Below are the code and all the weights of a small trained network. Each question names an input and a target symbol and asks about switching units off, where a switched-off unit gives its printed mean instead of its output.

import numpy as np


def w(rows, s, z=0):
    codes = np.array(rows[::2]) - 128.0
    scale = np.full(codes.shape[1], s)
    scale[-1] = z or s
    return codes * scale


def norm(h):
    return h / np.sqrt((h * h).mean(-1, keepdims=True) + 1e-5)


def softmax(a):
    e = np.exp(a - a.max(-1, keepdims=True))
    return e / e.sum(-1, keepdims=True)


def log_softmax(a):
    a = a - a.max(-1, keepdims=True)
    return a - np.log(np.exp(a).sum(-1, keepdims=True))


def net(x, mask):
    ids = ['ζθμξφψω'.index(c) for c in x.split()]
    T = len(ids)
    res = E[ids] + P[:T]
    u = 0
    for l in range(2):
        r = norm(res)
        for j in range(3):
            rows = slice(3 * j, 3 * j + 3)
            q, k, v = (r @ M[l][rows].T for M in (Q, K, V))
            z = softmax(np.where(np.tri(T) > 0, q @ k.T / 3**0.5, -1e9)) @ v
            o = O[l][rows]
            res = res + np.where(mask[u + j], z, o[:, -1]) @ o[:, :-1]
        u += 3
    return log_softmax(norm(res)[-1] @ U[:, :-1].T + U[:, -1])


Q, K, V, O = {}, {}, {}, {}
E = w([
[157,8,77],'ζ',
[124,102,170],'θ',
[147,185,150],'μ',
[143,141,169],'ξ',
[131,135,177],'φ',
[204,62,24],'ψ',
[87,115,181],'ω',
],0.017)
P = w([
[104,146,106],'0',
[110,51,92],'1',
[181,140,129],'2',
[19,131,123],'3',
[183,156,122],'4',
[6,86,155],'5',
],0.011)
Q[0] = w([
[191,156,118],'0.h1',
[191,177,117],'0.h1',
[150,189,127],'0.h1',
[38,210,161],'0.h2',
[94,87,148],'0.h2',
[187,106,224],'0.h2',
[245,189,115],'0.h3',
[139,126,120],'0.h3',
[183,145,159],'0.h3',
],0.011)
K[0] = w([
[157,255,227],'0.h1',
[189,148,210],'0.h1',
[191,130,184],'0.h1',
[105,4,108],'0.h2',
[151,112,33],'0.h2',
[100,149,79],'0.h2',
[182,125,17],'0.h3',
[130,100,97],'0.h3',
[167,192,40],'0.h3',
],0.0099)
V[0] = w([
[39,107,180],'0.h1',
[74,153,188],'0.h1',
[8,140,80],'0.h1',
[148,184,179],'0.h2',
[172,228,213],'0.h2',
[118,117,178],'0.h2',
[137,76,64],'0.h3',
[106,185,114],'0.h3',
[104,130,90],'0.h3',
],0.012)
O[0] = w([
[220,122,106,237],'0.h1',
[160,95,207,196],'0.h1',
[101,77,6,7],'0.h1',
[204,87,135,147],'0.h2',
[187,159,187,146],'0.h2',
[123,27,253,240],'0.h2',
[141,233,148,5],'0.h3',
[117,182,208,72],'0.h3',
[180,68,136,52],'0.h3',
],0.0048,0.0025)
Q[1] = w([
[149,126,5],'1.h1',
[106,154,243],'1.h1',
[133,173,140],'1.h1',
[123,128,50],'1.h2',
[216,119,48],'1.h2',
[240,135,105],'1.h2',
[159,169,164],'1.h3',
[110,149,121],'1.h3',
[186,109,226],'1.h3',
],0.016)
K[1] = w([
[246,110,89],'1.h1',
[4,139,174],'1.h1',
[72,88,98],'1.h1',
[66,89,113],'1.h2',
[28,124,166],'1.h2',
[23,174,168],'1.h2',
[181,158,58],'1.h3',
[98,158,146],'1.h3',
[143,183,108],'1.h3',
],0.017)
V[1] = w([
[188,76,172],'1.h1',
[146,46,61],'1.h1',
[62,64,176],'1.h1',
[129,18,101],'1.h2',
[90,50,114],'1.h2',
[147,69,37],'1.h2',
[54,182,254],'1.h3',
[227,110,87],'1.h3',
[204,206,185],'1.h3',
],0.0099)
O[1] = w([
[99,209,145,203],'1.h1',
[94,131,200,136],'1.h1',
[208,45,126,254],'1.h1',
[106,90,199,195],'1.h2',
[124,161,200,141],'1.h2',
[118,179,120,91],'1.h2',
[196,2,79,203],'1.h3',
[98,203,114,133],'1.h3',
[87,127,88,154],'1.h3',
],0.0092,0.0042)
U = w([
[180,108,155,158],'ζ',
[2,177,105,70],'θ',
[144,85,169,175],'μ',
[217,99,149,45],'ξ',
[145,104,233,2],'φ',
[164,98,15,166],'ψ',
[95,240,121,218],'ω',
],0.013,0.0062)

Each question gives the input, a string of symbols that net reads in full, and the target symbol t.
The units are the heads (3 rows each of Q, K, V and O). Each row of codes is followed by its name. A weight is (code - 128) times the scale printed after its matrix; where a second scale follows, it is the last column's (O and U).
mask holds one flag per head, layer by layer. A switched-off head (its flag False) gives its mean, the last column of its rows in O, instead of its output. The means were averaged over made-up inputs and are rounded, as every weight is.
A unit's drop is (log p(t) with every unit on - log p(t) with that unit switched off) / (log p(t) with every unit on - log p(t) with every unit switched off).
The circuit of an input: a set's keep is (log p(t) with only the set's units on - log p(t) with every unit switched off) / (log p(t) with every unit on - log p(t) with every unit switched off). Starting from all 6 units, units are removed one at a time, each time the one whose removal leaves the highest keep (on an exact tie, the one counted first), for as long as the keep stays at least 0.8.
units of the circuit, in order: the units of the circuit, biggest drop first
most important unit: the unit with the biggest drop
which heads matter: for each layer, one digit per head in row order, 1 if its drop is at least 0.15 and else 0, layers parted by /
drop of u: that unit's drop, to one decimal
input φ ψ θ ζ, target θ: most important unit => 1.h1
input ψ ξ φ, target ω: which heads matter => 001 / 001
input μ ψ ψ θ μ, target ω: which heads matter => 001 / 001
input φ θ μ ψ θ, target ω: units of the circuit, in order => (1.h3, 0.h2, 1.h1)
input ζ ξ ψ μ φ, target ω: which heads matter => 000 / 001
input ψ θ ξ μ ψ φ, target ψ: units of the circuit, in order => (1.h1, 0.h2)
input θ θ θ θ ψ, target ω: units of the circuit, in order => (1.h3, 1.h1, 0.h1)
input φ ψ θ ψ, target θ: units of the circuit, in order => (1.h1, 1.h3, 0.h2)
input θ ψ θ ζ, target θ: units of the circuit, in order => (0.h1, 1.h1, 1.h3)
input φ ψ ζ ψ, target θ: which heads matter => 000 / 100
input ζ ψ ξ μ, target θ: which heads matter => 110 / 000
input θ θ ξ ζ μ μ, target ω: units of the circuit, in order => (0.h2, 0.h1, 1.h3, 1.h2)
input θ ω ξ ψ θ θ, target θ: units of the circuit, in order => (0.h1, 0.h2)
input ω ψ θ θ, target θ: units of the circuit, in order => (0.h2)
input θ ψ ζ μ μ, target ψ: which heads matter => 000 / 110
input ψ μ θ θ, target ψ: drop of 1.h1 => 0.2
input ω μ θ ω, target ψ: drop of 1.h2 => 0.1
input ζ θ θ ψ, target μ: drop of 1.h3 => 0.2
